Below is a small trained network, with its code and all its weights. Each question gives an input and a target symbol and asks what happens when units are switched off, that is, made to give their printed mean instead of their output.

import numpy as np


def w(rows, s, z=0):
    codes = np.array(rows[::2]) - 128.0
    scale = np.full(codes.shape[1], s)
    scale[-1] = z or s
    return codes * scale


def f(y):
    return y / 2 * (1 + np.tanh(0.7978845608 * (y + 0.044715 * y**3)))


def softmax(a):
    e = np.exp(a - a.max(-1, keepdims=True))
    return e / e.sum(-1, keepdims=True)


def log_softmax(a):
    a = a - a.max(-1, keepdims=True)
    return a - np.log(np.exp(a).sum(-1, keepdims=True))


def net(x, mask):
    ids = ['Πβζημξτω'.index(c) for c in x.split()]
    T = len(ids)
    res = E[ids] + P[:T]
    q, k, v = (res @ M[0].T for M in (Q, K, V))
    z = softmax(np.where(np.tri(T) > 0, q @ k.T / 4**0.5, -1e9)) @ v
    res = res + np.where(mask[0], z, O[0][:, -1]) @ O[0][:, :-1]
    y = f(res @ A[0][:, :-1].T + A[0][:, -1])
    res = res + np.where(mask[1:17], y, B[0][:, -1]) @ B[0][:, :-1]
    return log_softmax(res[-1] @ U[:, :-1].T + U[:, -1])


Q, K, V, O, A, B = {}, {}, {}, {}, {}, {}
E = w([
[65,75,64,134,139],'Π',
[228,149,140,193,62],'β',
[176,69,141,105,187],'ζ',
[98,200,156,117,142],'η',
[111,201,161,132,6],'μ',
[143,161,64,92,81],'ξ',
[113,208,205,172,142],'τ',
[153,78,122,177,50],'ω',
],0.023)
P = w([
[10,184,98,199,140],'0',
[103,162,136,92,195],'1',
[229,97,195,115,138],'2',
[93,178,100,193,68],'3',
[68,104,135,80,68],'4',
[231,94,198,113,145],'5',
[126,150,77,179,58],'6',
[87,121,136,96,83],'7',
[236,96,205,115,150],'8',
[156,139,66,163,53],'9',
[97,115,133,101,76],'10',
[232,103,202,118,149],'11',
[174,119,53,145,48],'12',
],0.014)
Q[0] = w([
[61,73,116,185,86],'h0',
[198,176,134,254,193],'h0',
[42,117,203,51,250],'h0',
[89,148,155,89,136],'h0',
],0.0073)
K[0] = w([
[61,23,118,222,104],'h0',
[190,82,128,146,165],'h0',
[35,255,52,135,213],'h0',
[169,161,24,174,68],'h0',
],0.0058)
V[0] = w([
[78,2,185,129,107],'h0',
[148,137,129,115,135],'h0',
[118,140,126,142,129],'h0',
[129,224,59,148,167],'h0',
],0.0099)
O[0] = w([
[149,197,171,148,136,32],'h0',
[253,117,165,138,161,149],'h0',
[91,78,201,126,153,129],'h0',
[177,241,192,164,217,2],'h0',
],0.0069,0.0024)
A[0] = w([
[74,156,99,199,85,123],'n0',
[152,87,137,191,111,1],'n1',
[90,130,164,70,208,88],'n2',
[120,46,151,159,169,160],'n3',
[185,120,213,127,182,109],'n4',
[100,104,122,124,50,63],'n5',
[136,57,172,201,229,149],'n6',
[94,188,154,92,133,62],'n7',
[129,148,78,115,111,171],'n8',
[168,156,190,37,97,80],'n9',
[148,157,148,161,82,135],'n10',
[219,135,138,128,72,84],'n11',
[102,126,120,179,100,160],'n12',
[69,147,131,95,73,195],'n13',
[103,100,64,82,155,176],'n14',
[180,96,255,163,96,125],'n15',
],0.013,0.0072)
B[0] = w([
[183,156,105,133,42,221],'n0',
[167,249,155,50,135,160],'n1',
[113,78,160,49,122,161],'n2',
[186,253,99,89,68,157],'n3',
[173,10,165,107,82,181],'n4',
[157,224,169,161,199,225],'n5',
[83,182,91,239,80,172],'n6',
[136,59,42,162,53,157],'n7',
[130,47,195,86,103,187],'n8',
[25,208,133,109,80,174],'n9',
[62,61,159,151,165,216],'n10',
[34,84,75,104,177,254],'n11',
[135,132,145,33,116,193],'n12',
[194,75,90,177,247,226],'n13',
[82,197,222,188,166,165],'n14',
[159,159,116,168,203,237],'n15',
],0.0064,0.012)
U = w([
[117,213,58,166,54,175],'Π',
[125,39,51,146,206,96],'β',
[196,106,84,138,91,153],'ζ',
[141,148,235,44,99,147],'η',
[76,179,118,127,213,36],'μ',
[64,70,96,60,68,254],'ξ',
[83,68,175,171,127,16],'τ',
[182,254,124,31,206,123],'ω',
],0.0086,0.0038)

Each question gives the input, a string of symbols that net reads in full, and the target symbol t.
The units are the heads (4 rows each of Q, K, V and O) and the neurons (one row each of A and B). Each row of codes is followed by its name. A weight is (code - 128) times the scale printed after its matrix; where a second scale follows, it is the last column's (O, A, B and U).
mask holds one flag per unit, heads first, then neurons. A switched-off unit (its flag False) gives its mean, the last column of its rows in O or B, instead of its output. The means were averaged over made-up inputs and are rounded, as every weight is.
A unit's drop is (log p(t) with every unit on - log p(t) with that unit switched off) / (log p(t) with every unit on - log p(t) with every unit switched off).
The circuit of an input: a set's keep is (log p(t) with only the set's units on - log p(t) with every unit switched off) / (log p(t) with every unit on - log p(t) with every unit switched off). Starting from the 12 units with the biggest drops (on a tie, the unit counted first), units are removed one at a time, each time the one whose removal leaves the highest keep (on an exact tie, the one counted first), for as long as the keep stays at least 0.8.
circuit, biggest first: the units of the circuit, biggest drop first
unit that matters most: the unit with the biggest drop
k most important neurons: the k neurons with the biggest drops, biggest first
drop when u is switched off: that unit's drop, to one decimal
input ξ τ ζ ξ, target ζ: 4 most important neurons : [n13 n0 n8 n9]
input Π ξ τ ξ Π ω ξ η ξ ζ β ζ ξ, target β: circuit, biggest first : [n13 n11 h0]
input Π η ω, target ω: 2 most important neurons : [n1 n5]
input μ β τ, target τ: circuit, biggest first : [n4 n6 n1]
input β ω β ξ ξ ζ ω ξ ζ, target ζ: circuit, biggest first : [n4 n3 n6]
input ξ ω ξ β ξ, target ω: 2 most important neurons : [n10 n11]
input μ μ μ ζ, target Π: most important neuron : [n6]
input ξ τ β ξ, target ζ: 2 most important neurons : [n13 n8]
input ξ ξ β ξ ξ η ξ Π, target μ: 3 most important neurons : [n14 n4 n7]
input ξ τ μ η ω β Π, target Π: drop when n8 is switched off : -0.2
input ξ ξ ω μ ω η τ β ω ω ξ β ξ, target β: drop when n8 is switched off : 0.2
input ξ ω ξ μ ξ μ Π, target Π: drop when n14 is switched off : 0.2
input τ ξ η Π η ω ξ η μ ξ μ η, target η: drop when n2 is switched off : 0.3
input Π β ξ, target ξ: unit that matters most : n5
